Below is a small trained network, with its code and all its weights. Each question gives an input and a class and asks what happens when units are switched off, that is, made to give their printed mean instead of their output.

import numpy as np


def w(rows, s, z=0):
    codes = np.array(rows[::2]) - 128.0
    scale = np.full(codes.shape[1], s)
    scale[-1] = z or s
    return codes * scale


def f(y):
    return y / 2 * (1 + np.tanh(0.7978845608 * (y + 0.044715 * y**3)))


def log_softmax(a):
    a = a - a.max(-1, keepdims=True)
    return a - np.log(np.exp(a).sum(-1, keepdims=True))


def net(x, mask):
    res = np.array(x, float).reshape(1, 6) / 4 @ E
    y = f(res @ A[0][:, :-1].T + A[0][:, -1])
    res = res + np.where(mask, y, B[0][:, -1]) @ B[0][:, :-1]
    return log_softmax(res[-1] @ U[:, :-1].T + U[:, -1])


A, B = {}, {}
E = w([
[150,116,98,20,213],'x0',
[129,128,126,125,126],'x1',
[60,254,73,138,157],'x2',
[130,127,129,132,132],'x3',
[65,30,45,180,167],'x4',
[232,140,108,200,198],'x5',
],0.0068)
A[0] = w([
[166,44,178,123,118,53],'neuron 1',
[179,44,168,116,106,73],'neuron 2',
[30,105,143,66,63,104],'neuron 3',
[174,183,219,72,112,116],'neuron 4',
[81,52,95,154,176,57],'neuron 5',
[146,130,101,34,207,114],'neuron 6',
[111,150,95,190,110,3],'neuron 7',
[56,254,57,153,189,74],'neuron 8',
[203,131,100,197,188,61],'neuron 9',
[99,60,53,142,139,55],'neuron 10',
[86,58,68,145,147,79],'neuron 11',
[163,44,181,124,120,62],'neuron 12',
[39,106,139,63,57,106],'neuron 13',
[180,183,205,70,83,99],'neuron 14',
[92,61,77,145,154,73],'neuron 15',
[118,162,141,244,43,118],'neuron 16',
[211,130,85,210,170,99],'neuron 17',
[98,67,66,147,146,57],'neuron 18',
[147,125,100,29,196,83],'neuron 19',
[153,127,75,23,182,74],'neuron 20',
],0.0074,0.0046)
B[0] = w([
[179,154,66,88,60,172],'neuron 1',
[174,158,58,63,64,189],'neuron 2',
[227,172,187,101,207,229],'neuron 3',
[59,202,55,218,147,245],'neuron 4',
[131,216,104,189,107,175],'neuron 5',
[75,64,205,179,75,225],'neuron 6',
[184,140,162,154,93,113],'neuron 7',
[229,91,80,31,2,255],'neuron 8',
[174,145,173,105,164,185],'neuron 9',
[132,223,113,203,112,169],'neuron 10',
[120,221,106,202,131,182],'neuron 11',
[168,155,74,81,61,176],'neuron 12',
[237,174,193,103,217,227],'neuron 13',
[76,220,35,225,156,240],'neuron 14',
[132,191,110,193,117,171],'neuron 15',
[86,12,219,138,101,245],'neuron 16',
[188,148,185,77,192,212],'neuron 17',
[136,179,123,157,118,160],'neuron 18',
[96,74,215,199,60,204],'neuron 19',
[104,84,201,177,70,203],'neuron 20',
],0.0078,0.0037)
U = w([
[88,207,51,231,140,100],'0',
[168,129,47,39,10,98],'1',
[106,104,109,121,162,248],'2',
[82,62,221,180,79,85],'3',
[197,160,177,90,252,86],'4',
],0.011,0.014)

Each question gives the input, the list of numbers given to net, and the class t.
The units are the neurons (one row each of A and B). Each row of codes is followed by its name. A weight is (code - 128) times the scale printed after its matrix; where a second scale follows, it is the last column's (A, B and U).
mask holds one flag per neuron, in row order. A switched-off neuron (its flag False) gives its mean, the last column of its row in B, instead of its output. The means were averaged over made-up inputs and are rounded, as every weight is.
A unit's drop is (log p(t) with every unit on - log p(t) with that unit switched off) / (log p(t) with every unit on - log p(t) with every unit switched off).
The circuit of an input: a set's keep is (log p(t) with only the set's units on - log p(t) with every unit switched off) / (log p(t) with every unit on - log p(t) with every unit switched off). Starting from the 12 units with the biggest drops (on a tie, the unit counted first), units are removed one at a time, each time the one whose removal leaves the highest keep (on an exact tie, the one counted first), for as long as the keep stays at least 0.8.
units of the circuit, in order: the units of the circuit, biggest drop first
most important unit: the unit with the biggest drop
k most important neurons: the k neurons with the biggest drops, biggest first
drop when u is switched off: that unit's drop, to one decimal
input [-8,-2,7,7,-4,-5], class 3: 2 most important neurons : neuron 16; neuron 2
input [5,-3,-2,8,-5,2], class 0: units of the circuit, in order : neuron 4; neuron 14
input [5,4,2,-6,-7,-1], class 0: 2 most important neurons : neuron 14; neuron 4
input [3,1,4,-1,5,7], class 4: most important unit : neuron 17
input [8,-2,-1,5,-2,7], class 3: units of the circuit, in order : neuron 6; neuron 19
input [7,-4,-2,3,0,-7], class 3: units of the circuit, in order : neuron 19; neuron 6
input [8,5,-8,-5,3,0], class 1: 3 most important neurons : neuron 2; neuron 1; neuron 12
input [3,-2,0,4,-3,-7], class 4: units of the circuit, in order : neuron 13; neuron 3
input [6,5,-4,4,8,-8], class 0: units of the circuit, in order : neuron 11; neuron 10
input [8,2,-6,-3,-4,-3], class 3: 4 most important neurons : neuron 19; neuron 6; neuron 20; neuron 8
input [-6,-4,-4,-4,7,1], class 0: units of the circuit, in order : neuron 11; neuron 5
input [-3,5,6,-1,-5,-4], class 1: 2 most important neurons : neuron 8; neuron 11
input [-6,4,-8,-7,-8,-4], class 0: 2 most important neurons : neuron 14; neuron 4
input [-6,-3,0,-1,-2,6], class 3: most important unit : neuron 16
input [3,5,-7,-6,3,-8], class 4: 3 most important neurons : neuron 13; neuron 3; neuron 8
input [7,-3,7,7,1,3], class 1: 2 most important neurons : neuron 8; neuron 16
input [8,-3,-4,8,2,-1], class 3: drop when neuron 6 is switched off : 0.1
input [8,7,-8,-8,8,-3], class 0: drop when neuron 5 is switched off : 0.2
input [4,4,-7,3,6,-2], class 1: drop when neuron 4 is switched off : 0.3
input [-7,-2,-7,-2,-6,-4], class 1: most important unit : neuron 2
